Small tables with named rows and columns. After each table, cells are looked up by row and column.

gud
fields: riz, gug, muzizar, bizedas, lapofo, nuvuluf, kuv, gur, luzud
vizibu: [3759, 3811, 8256, 6814, 6955, 1383, 4294, 6563, 2059]
biven: [6035, 844, 4320, 8017, 7335, 1423, 6580, 7283, 2210]
zuve: [2031, 3673, 4467, 175, 6282, 7425, 7803, 8595, 721]

biven, kuv -> 6580
zuve, luzud -> 721
zuve, riz -> 2031
zuve, bizedas -> 175
vizibu, riz -> 3759
zuve, nuvuluf -> 7425
vizibu, lapofo -> 6955
vizibu, gur -> 6563
vizibu, nuvuluf -> 1383
biven, muzizar -> 4320
zuve, muzizar -> 4467
zuve, kuv -> 7803

Table vife
	zom	nusuru
tiv	184	175
bodafi	120	205
zaz	146	72
zon	130	48
tuf	201	162
vifuluv	192	173
gatag	196	169
suk	122	208
petip	138	62
tovu	123	216
balob	134	60
pelas	123	231
bot	146	68
suso	187	175

bot, nusuru -> 68
petip, zom -> 138
zaz, nusuru -> 72
pelas, zom -> 123
balob, zom -> 134
tiv, zom -> 184
bot, zom -> 146
gatag, nusuru -> 169
zon, zom -> 130
zon, nusuru -> 48
suso, zom -> 187
bodafi, nusuru -> 205

gop:
,nimunov,bif,gimo,gatu
pofe,168,828,828,931
mesitep,628,179,179,416
sud,666,558,558,615
lozo,796,817,817,217
nalin,802,862,862,943
zusaf,544,718,718,748
sipib,624,117,117,386
kul,620,748,748,651
modizi,582,707,707,730
rofol,713,743,743,707
navik,653,382,382,526

nimunov of modizi = 582
bif of sipib = 117
gatu of pofe = 931
nimunov of kul = 620
gimo of kul = 748
bif of zusaf = 718
nimunov of pofe = 168
bif of nalin = 862
nimunov of navik = 653
nimunov of nalin = 802
gatu of lozo = 217
nimunov of mesitep = 628
gatu of navik = 526
nimunov of lozo = 796
gatu of rofol = 707
gatu of modizi = 730
gatu of nalin = 943
Which row has the largest bif? nalin

Table lukofo
columns: pur, pator, sinalub, leroz, firafa
guzatut: [179, 115, 172, 194, 192]
mudus: [118, 82, 204, 97, 46]
bofun: [158, 88, 160, 191, 172]
letoru: [179, 177, 186, 182, 179]
kamota: [164, 85, 145, 198, 188]
gezuf: [195, 79, 157, 193, 193]
soniz: [163, 121, 159, 227, 148]
ruz: [165, 90, 157, 197, 185]
fuvupes: [176, 82, 155, 213, 174]
von: [173, 78, 151, 191, 185]
zolu: [189, 86, 153, 240, 175]
muk: [219, 74, 177, 185, 174]
ladovi: [140, 146, 177, 210, 102]
bon: [253, 79, 197, 179, 176]

What is the pator of ladovi in lukofo? 146
What is the leroz of von in lukofo? 191
What is the firafa of kamota in lukofo? 188
What is the firafa of von in lukofo? 185
What is the sinalub of bofun in lukofo? 160
What is the firafa of bon in lukofo? 176
What is the leroz of mudus in lukofo? 97
What is the pator of muk in lukofo? 74
What is the pator of letoru in lukofo? 177
What is the pator of guzatut in lukofo? 115
What is the pator of zolu in lukofo? 86

Table gerade
	borabo	fuzete	buroz	gov	fus	dag
pibi	746	605	387	-151	579	402
kovusob	198	-30	-336	-509	514	98
viz	848	512	698	-466	390	-755
zit	222	-298	140	332	368	836
penof	131	463	-449	13	93	17
moze	558	242	-300	-338	504	113
veb	283	-175	522	616	-191	-104
sukozum	21	195	-36	627	-68	584
dulafo	957	343	645	9	505	273

What is the gov of sukozum in gerade?
627
What is the gov of moze in gerade?
-338
What is the gov of viz in gerade?
-466
What is the fus of viz in gerade?
390
What is the fus of veb in gerade?
-191
What is the buroz of zit in gerade?
140
What is the gov of dulafo in gerade?
9
What is the borabo of kovusob in gerade?
198
What is the gov of kovusob in gerade?
-509
What is the borabo of veb in gerade?
283
What is the fus of moze in gerade?
504
What is the fus of kovusob in gerade?
514
What is the dag of penof in gerade?
17
Which row has the largest gov? sukozum

nira
      zuniz  zus
febe     25  937
dogo    988  834
bev     168  418

zuniz of dogo is 988
zus of bev is 418
zuniz of febe is 25
zuniz of bev is 168
zus of febe is 937
zus of dogo is 834
Row with the largest zus: febe

Table bosasu
         tafafi  bagigu  mozisi  dup  dugorim  zep  kidosub
vuke        178     108     121   31      239  116       24
limov       146     137     135  119      163  146      122
tol         136     153     153  182      109  141      180
gup         176     113     120   56      211  133       67
gof         171     125     131  105      165  137      123
nev         111     166     159  205       97  154      193
kufavav     134     155     161  184      112  125      166

gup, zep => 133
limov, bagigu => 137
tol, mozisi => 153
nev, dup => 205
gup, dugorim => 211
vuke, mozisi => 121
gof, tafafi => 171
tol, zep => 141
kufavav, dugorim => 112

ruvun:
,fik,relabes,bos
kiris,12.0,5.5,7.4
gov,-33.9,50.5,51.6
tiv,12.3,22.1,19.6
tazuf,-38.6,-52.7,32.3
zag,24.7,17.6,-6.0
sipuv,76.5,38.5,-19.5
semidoz,26.5,71.3,16.7
fozap,11.0,-27.2,-0.4

What is the fik of sipuv in ruvun? 76.5
What is the bos of gov in ruvun? 51.6
What is the relabes of kiris in ruvun? 5.5
What is the relabes of fozap in ruvun? -27.2
What is the relabes of sipuv in ruvun? 38.5
What is the relabes of semidoz in ruvun? 71.3
Row with the largest bos: gov

lol:
|  | danup | lev | seto | nes | lokonad | zadeve | ler | zala | mez |
|---|---|---|---|---|---|---|---|---|---|
| terov | -9.39 | -62.76 | -5.08 | -67.40 | 63.18 | -35.23 | -35.60 | 40.71 | -62.76 |
| vob | 40.45 | -18.75 | -14.74 | -7.83 | -13.25 | -84.18 | -28.39 | -2.04 | -18.75 |
| kob | 23.95 | 30.05 | 21.95 | -63.63 | -12.13 | 14.97 | -50.81 | -36.33 | 30.05 |
| vuteto | 10.89 | 9.91 | -6.14 | 17.25 | -14.41 | -31.02 | 1.47 | -69.09 | 9.91 |
| zad | 38.93 | -46.64 | -12.48 | -8.17 | -17.35 | -35.83 | -11.13 | 44.48 | -46.64 |
| kunoze | -47.23 | -3.08 | 19.54 | -35.10 | -54.32 | -21.21 | -1.68 | -11.73 | -3.08 |
| vip | 28.08 | -14.29 | 26.09 | -52.93 | -3.60 | 23.99 | -17.03 | 4.59 | -14.29 |
| minuza | 4.01 | 0.96 | 7.15 | 17.56 | -32.10 | -1.95 | -19.39 | 3.66 | 0.96 |
| nul | -39.63 | -59.39 | 21.86 | -15.82 | -24.55 | -27.07 | -18.86 | 14.87 | -59.39 |

What is the seto of vob in lol?
-14.74
What is the ler of vip in lol?
-17.03
What is the nes of nul in lol?
-15.82
What is the zala of vip in lol?
4.59
What is the zadeve of terov in lol?
-35.23
What is the danup of kob in lol?
23.95
What is the zala of nul in lol?
14.87
What is the nes of zad in lol?
-8.17
What is the zadeve of vip in lol?
23.99
Row with the largest lev: kob

